[-0.04  0.43  1.62 -1.67  0.11 -0.64  2.10 -0.37 -0.61  0.08 -0.02 -0.15
 -0.66  0.22  1.12 -0.34 -1.02  0.07  0.33 -0.09  0.38 -0.04 -0.19 -0.10
  1.01  0.19  1.01 -1.02  2.09 -1.02 -0.33 -1.52 -0.11  0.64 -0.24 -0.53
  5.11 -0.87 -2.81 -0.03  0.39  0.10 -0.40 -1.49 -0.20 -0.66 -0.04 -0.36
  7.62 -2.46  0.17 -1.20 -0.46  1.68 -1.13 -0.11 -0.47 -0.18  0.83  0.18
 -0.35] : NZ > JF
[ 1.04  0.25  0.69  0.38 -0.55 -0.72  2.43 -0.81  0.41 -0.23  0.95 -0.51
 -0.21  0.91  2.10 -0.62 -1.91 -0.28  0.34  0.55  0.06  0.69 -0.13 -0.22
  0.26  1.00  1.11 -0.33  1.18 -0.76 -1.37 -1.19 -0.06  0.57 -0.44 -0.54
  1.20 -0.49 -2.50 -0.43  0.27  0.29 -0.69 -0.59 -1.63 -0.30  1.33  0.82
 -0.45 -4.95 -0.30 -2.11  0.06  1.03  0.25 -0.20 -0.19 -0.28  0.97  0.58
  0.15] : BQ > ZM
[ 0.03  0.65  0.73 -2.53  0.98 -1.72  1.87 -1.01 -0.09  0.00 -0.10  0.06
  0.06 -0.05  1.20 -0.11  0.97 -0.30 -0.30 -0.12  0.20 -0.20  0.12  0.17
  0.10  0.49  0.45  0.66  1.44 -0.87 -0.37 -2.21 -0.24  1.15 -0.56 -0.19
  2.10 -0.06 -2.03 -0.01 -0.13  0.84 -1.14 -1.21 -0.87 -0.34  0.02  0.85
  0.54  0.52  0.36  0.07 -0.23  1.24  0.11  0.25 -0.23 -0.30  2.38  0.23
 -0.35] : BQ > Tl
[ 0.38 -0.37  1.08 -0.40  0.20 -1.59  2.36 -1.12  0.18  0.86 -0.54  1.86
  2.10 -0.03  0.83 -0.22  0.83 -0.73  0.11 -1.03 -0.30  0.54 -0.46  0.13
  0.50  1.95 -0.57  2.30  1.20 -1.09 -0.51 -0.80  0.26  0.87 -0.02  0.00
 -3.81  0.92 -0.49  0.29 -0.20 -0.51 -0.89  0.65 -0.77 -0.22 -0.07  0.96
 -1.33 -0.51 -0.46 -1.20 -0.23  1.35 -0.73  0.06  0.28  0.03  0.84  0.14
 -0.58] : BQ > Tl
[-0.61  0.05  1.67 -1.06  0.66 -1.05  0.45 -0.24 -0.64 -0.73  0.96  0.28
 -1.09  0.14  0.95 -0.21 -2.94 -0.42 -0.05 -0.10  1.00 -0.18  0.15 -0.27
 -0.61  1.83  1.06 -2.84  0.30 -1.29  0.10 -1.33 -0.30  0.02  0.13 -0.40
  5.81 -0.87 -2.89  0.83  0.03  0.20 -0.64 -1.13  0.85 -0.51 -0.16 -0.69
  0.89 -6.31 -1.15 -6.38  0.61  1.76  0.99 -0.29 -0.14  0.80  1.62 -0.15
  0.32] : Dp > Qh
[ 0.49  0.43  0.54 -0.11  0.50 -0.05  3.05 -1.08 -0.02  0.96  0.21  0.50
  1.08  0.33  0.89  0.00  0.89  0.63  0.46 -0.90 -0.27  0.11 -0.23  0.81
  0.75  1.32 -0.04  2.05  0.81 -0.33 -0.65 -0.76 -0.03  0.98  0.09  0.46
 -5.83 -0.08 -1.65  0.49 -0.73 -0.57 -0.03 -0.30 -1.75 -0.68 -0.13  0.76
 -0.48 -0.62  0.03 -0.77 -0.08  1.42 -0.50  0.46  0.13 -0.36  1.12  0.20
 -0.63] : BQ > ZM
[ 0.46  0.01  1.30  4.20 -0.19 -0.66  1.03 -0.52 -0.56  0.36  1.58 -0.27
 -1.00  0.60  1.23 -0.12 -2.69 -0.24  0.11  4.52  0.82  0.72  0.32 -0.49
 -0.94  2.04  1.14 -0.29 -0.36 -1.29 -0.07 -0.08  0.62  0.39  0.41  0.07
 -3.31 -0.17 -1.98  0.94  0.21  0.31  0.39 -0.20 -0.48  0.02  0.22  1.62
 -0.46 -6.53 -0.03 -7.62  0.61  0.92  0.22 -1.03  0.04  0.69  1.25 -0.12
  0.58] : Dp > BT
[ 0.27 -0.41  0.72  3.19  0.19 -0.42  1.55 -0.99 -0.82  1.37  1.22  0.07
 -0.02  0.54  0.75 -0.53 -0.44 -0.44  0.97 -0.04  0.05  0.53  0.22  0.71
 -0.12  1.81  2.42 -0.84 -0.02 -1.52 -0.82 -0.58  1.02  0.70 -0.38 -0.65
 -4.77 -0.15 -1.44  0.45 -0.04 -0.35 -0.52 -1.14 -0.91  0.00  0.12  1.17
 -0.54 -2.28  0.40 -3.10  0.53  1.55 -0.02 -0.57 -0.05  1.13  1.79  0.21
  0.28] : Dp > BT
[ 0.46  0.10  1.03  0.39  0.22 -0.54 -0.25 -0.52 -0.52 -0.19  0.81  0.80
 -1.13  1.31  0.80  0.09 -3.34 -0.24  0.07 -0.51  0.10  0.01 -0.10 -0.14
  1.01  1.22  0.37 -1.39 -1.20 -0.70  0.50 -0.42 -0.02  1.03  0.26 -0.25
 -2.06 -1.15 -1.82  1.46  0.13 -0.07  0.13  0.86  0.51 -0.08  0.60  0.25
 -0.40 -6.83 -1.02 -4.14  0.64  2.04 -0.68 -0.17 -0.29  1.18  0.17 -0.28
  0.23] : Dp > BT
[-0.04  0.32 -0.54 -0.56  0.52  0.08  2.52 -0.84  0.00  1.04  0.77  1.02
  0.59  0.02  0.14 -0.16  0.75 -0.19  0.39 -1.32 -0.30  0.15 -0.79 -0.51
  0.32  1.19  0.05 -0.29  1.96 -0.89  0.66 -1.52  0.12  0.70 -0.47 -0.45
  1.13 -0.38 -1.21  0.21 -0.34  0.06 -0.48 -1.64 -0.74  0.02 -0.76  0.10
  0.38  1.45 -0.04  0.71 -0.62  2.11  0.60  0.13 -0.02 -0.47  2.01  0.12
 -0.36] : NZ > JF
[-0.70  1.06  0.64 -1.84  1.18  0.73  2.53 -0.72  0.00 -0.17  0.49 -0.26
  0.16  0.53  0.72  0.80  0.11 -0.55  0.09 -0.20 -0.10 -0.21  0.27  0.25
  0.31  1.14  0.77 -1.23  1.93 -1.29 -0.57 -1.81  0.41  0.69 -0.44 -0.15
  4.38 -0.57 -3.06  0.12 -0.14  0.27 -1.10 -2.42 -1.20 -0.68  0.02 -1.38
  0.74 -0.83 -0.21 -2.39 -0.79  2.30  0.27  0.27  0.06 -1.42  0.81 -0.87
 -0.42] : NZ > JF
[-0.60 -0.03  0.71 -0.92  0.08 -0.28  2.73 -1.33 -0.34  0.65  0.02  0.29
  0.51  0.07  1.02 -0.11  0.38 -0.48  0.15  0.17  1.26  0.01 -0.10  0.10
 -0.15  1.59  0.42  1.58  1.85 -1.68 -0.66 -0.73  0.41 -0.10  0.78 -0.13
 -0.02  0.61 -2.37  0.23 -0.28  0.47 -0.40 -0.55 -2.01 -0.13  0.73  0.30
  0.08 -0.96 -0.57 -3.02  0.10  1.35  0.00  0.22 -0.24 -0.79  0.84 -0.33
  0.21] : BQ > Tl
[ 0.04  0.21  1.94  1.61 -0.03 -0.59  0.52  0.04 -0.40  0.10  0.79  0.27
 -1.25  0.60  1.18 -0.90 -3.25 -0.17  0.47  0.67  1.12 -0.52  1.09 -0.12
 -0.50  1.14  1.56 -2.58 -0.05 -2.02  0.00 -1.36  0.02  0.42 -0.16 -0.63
 -0.17 -0.79 -2.16  0.24  0.41 -0.10  0.14 -1.65 -0.18 -0.24 -0.51  0.34
  0.39 -5.60 -0.19 -5.63  0.30  2.06 -0.11 -0.46  0.83  0.09  1.43  0.48
  0.13] : Dp > BT
[ 0.20 -0.26  0.76 -1.44  1.14 -0.04  3.64 -0.26  0.63  0.13 -0.09  0.46
  0.94  0.44  1.16 -0.10  0.31 -0.44  0.30 -0.20 -0.51  0.80 -0.62  0.28
  1.07  1.35  0.61  0.95  1.76 -0.79 -0.98 -1.42 -0.11  1.10 -1.21 -0.85
  0.75 -0.16 -2.41  0.34 -0.65  0.07 -0.68 -1.36 -1.01 -0.53 -0.61  0.17
 -1.01 -0.45  0.28 -0.23 -0.13  1.59 -0.09  0.21 -0.24 -0.49  0.93 -0.01
 -0.35] : BQ > Tl
[-0.18 -0.30  2.95 -0.18  0.67 -1.21  0.27 -0.23 -0.36 -0.14  0.75  0.34
 -0.80  0.47  0.82  0.04 -2.86 -0.32 -0.38  0.65  0.74 -0.18  0.25  0.20
  0.39  1.61  1.09 -2.15 -0.23 -1.13  0.16 -0.35 -0.12  0.29  0.08 -0.41
  1.76 -0.44 -1.48  1.02  0.21 -0.02 -0.19 -0.01  1.11  0.53 -0.03 -0.14
  0.93 -4.87 -1.05 -5.08  0.45  1.46  0.32 -0.32  0.20  0.60  0.02 -0.82
 -1.14] : Dp > Qh
